Small tables with named rows and columns. After each table, cells are looked up by row and column.

Gofebo =
fields: Luv, Vitu, Nit, Tunadi, Dig
Murogor: [93, 82, 119, 98, 125]
Vusev: [87, 105, 120, 130, 85]
Lofute: [201, 129, 39, 72, 222]
Monil: [144, 76, 65, 101, 212]
Foluti: [94, 100, 98, 134, 63]
Gop: [121, 115, 99, 108, 118]
Dinemed: [141, 90, 73, 49, 119]
Kep: [137, 125, 94, 99, 140]
Pez: [80, 120, 136, 109, 37]
Pedi: [173, 127, 62, 90, 193]

What is the Tunadi of Gop in Gofebo? 108
What is the Nit of Monil in Gofebo? 65
What is the Dig of Lofute in Gofebo? 222
What is the Vitu of Pedi in Gofebo? 127
What is the Vitu of Monil in Gofebo? 76
What is the Luv of Vusev in Gofebo? 87
What is the Vitu of Vusev in Gofebo? 105
What is the Nit of Vusev in Gofebo? 120
What is the Luv of Pez in Gofebo? 80
What is the Nit of Lofute in Gofebo? 39
What is the Luv of Pedi in Gofebo? 173
What is the Nit of Gop in Gofebo? 99
What is the Tunadi of Monil in Gofebo? 101
What is the Tunadi of Foluti in Gofebo? 134
What is the Dig of Monil in Gofebo? 212
What is the Luv of Kep in Gofebo? 137
What is the Dig of Pez in Gofebo? 37
Which row has the largest Vitu? Lofute

Table Laz
	Lepar	Gifinak
Fiz	131	181
Ratifeb	81	86
Mivora	39	93
Nanav	124	195
Zamavab	179	160
Taz	242	188
Nuz	189	114
Dadet	68	125
Zib	132	46
Ragizo	197	83
Pilobep	197	78
Piz	158	192
Gipenam	123	170

Lepar of Dadet: 68
Gifinak of Pilobep: 78
Gifinak of Mivora: 93
Lepar of Fiz: 131
Gifinak of Piz: 192
Gifinak of Nanav: 195
Gifinak of Ratifeb: 86
Lepar of Ratifeb: 81
Lepar of Gipenam: 123
Gifinak of Nuz: 114
Gifinak of Ragizo: 83
Gifinak of Zamavab: 160
Lepar of Pilobep: 197

Sema:
|  | Sili | Puf | Kas | Madif | Vobu | Vatuf | Mulo | Getep |
|---|---|---|---|---|---|---|---|---|
| Tede | 108 | 64 | 172 | 208 | 82 | 137 | 68 | 131 |
| Kedeg | 139 | 129 | 66 | 85 | 87 | 121 | 71 | 71 |
| Bur | 114 | 112 | 126 | 124 | 124 | 123 | 119 | 117 |
| Pakota | 139 | 31 | 121 | 138 | 60 | 144 | 115 | 152 |
| Vafiras | 97 | 99 | 145 | 133 | 135 | 121 | 132 | 127 |
| Lil | 139 | 155 | 84 | 68 | 135 | 114 | 151 | 118 |
| Meb | 75 | 55 | 169 | 164 | 122 | 126 | 110 | 125 |
| Par | 81 | 78 | 115 | 101 | 106 | 92 | 120 | 116 |
| Vum | 78 | 74 | 114 | 103 | 108 | 99 | 104 | 99 |
| Duf | 48 | 75 | 103 | 107 | 64 | 31 | 89 | 118 |
| Seboga | 139 | 132 | 123 | 135 | 116 | 133 | 112 | 123 |
| Sop | 186 | 78 | 92 | 127 | 59 | 171 | 90 | 124 |

Vum, Madif => 103
Vafiras, Sili => 97
Sop, Kas => 92
Vafiras, Getep => 127
Meb, Sili => 75
Seboga, Sili => 139
Kedeg, Vatuf => 121
Bur, Vobu => 124
Lil, Madif => 68
Vafiras, Madif => 133
Pakota, Vatuf => 144
Which row has the largest Mulo? Lil

Kapeso.csv
,Diferu,Baveka,Poganop,Feb,Rik,Fafasul,Viza,Rivif,Letokig,Sede
Gevo,141,128,132,143,132,129,121,98,145,134
Fus,118,93,101,117,107,137,149,51,118,120
Tubisu,145,98,117,108,134,136,133,71,167,130
Fur,125,91,96,136,116,131,129,33,109,122
Zukefi,112,132,121,165,106,125,126,98,82,133
Lod,130,110,112,149,124,126,117,68,111,133
Nole,134,168,169,151,134,115,104,221,127,177
Nunomet,106,146,138,151,102,124,133,157,85,149
Dofofu,125,102,114,114,117,131,137,93,126,139
Biguke,112,91,92,140,105,128,131,42,83,127
Zov,136,139,150,118,128,129,131,168,154,155
Mafeb,118,117,112,158,113,124,121,77,89,133
Gof,149,108,124,116,138,134,127,81,171,132

What is the Sede of Fur in Kapeso?
122
What is the Feb of Gevo in Kapeso?
143
What is the Sede of Gof in Kapeso?
132
What is the Viza of Dofofu in Kapeso?
137
What is the Fafasul of Lod in Kapeso?
126
What is the Feb of Biguke in Kapeso?
140
What is the Diferu of Gof in Kapeso?
149
What is the Diferu of Mafeb in Kapeso?
118
What is the Letokig of Biguke in Kapeso?
83
What is the Letokig of Fus in Kapeso?
118
What is the Rivif of Gevo in Kapeso?
98
What is the Sede of Biguke in Kapeso?
127
What is the Rik of Zov in Kapeso?
128
What is the Diferu of Fus in Kapeso?
118
What is the Letokig of Zov in Kapeso?
154
What is the Baveka of Tubisu in Kapeso?
98
What is the Rivif of Fus in Kapeso?
51
What is the Poganop of Nunomet in Kapeso?
138
What is the Sede of Zov in Kapeso?
155

Pav
|  | Dibub | Kameg | Nutam | Mebubon | Ded | Tukete | Zavepi | Tetep | Vepi | Fegek |
|---|---|---|---|---|---|---|---|---|---|---|
| Ralima | -12118 | 50135 | 44315 | 54544 | 36239 | 35917 | 8321 | 26890 | 25181 | -25170 |
| Repe | -4194 | 56568 | 52009 | 45235 | 66658 | 32963 | 13585 | 7773 | 41501 | 5139 |
| Femidit | -28719 | 56488 | 26763 | 50098 | 61367 | 33759 | 9793 | 14245 | 20847 | -527 |
| Moza | 25507 | -15669 | 30853 | -27294 | -22585 | -6222 | 28347 | 18739 | -77889 | -23743 |
| Bulufev | -24338 | 54823 | 25764 | 56361 | 64527 | 24784 | 12601 | 12726 | 19798 | 1083 |
| Tatefa | -24776 | 50278 | 26114 | 58981 | 54304 | 30687 | 21026 | 13827 | 18963 | 2696 |
| Poz | 25595 | 1630 | 40232 | -28772 | -26602 | -17683 | 30712 | 26350 | -50324 | -36696 |

Femidit, Fegek: -527
Femidit, Dibub: -28719
Moza, Tukete: -6222
Moza, Zavepi: 28347
Repe, Zavepi: 13585
Ralima, Mebubon: 54544
Ralima, Kameg: 50135
Tatefa, Tukete: 30687
Ralima, Zavepi: 8321
Which row has the largest Kameg? Repe

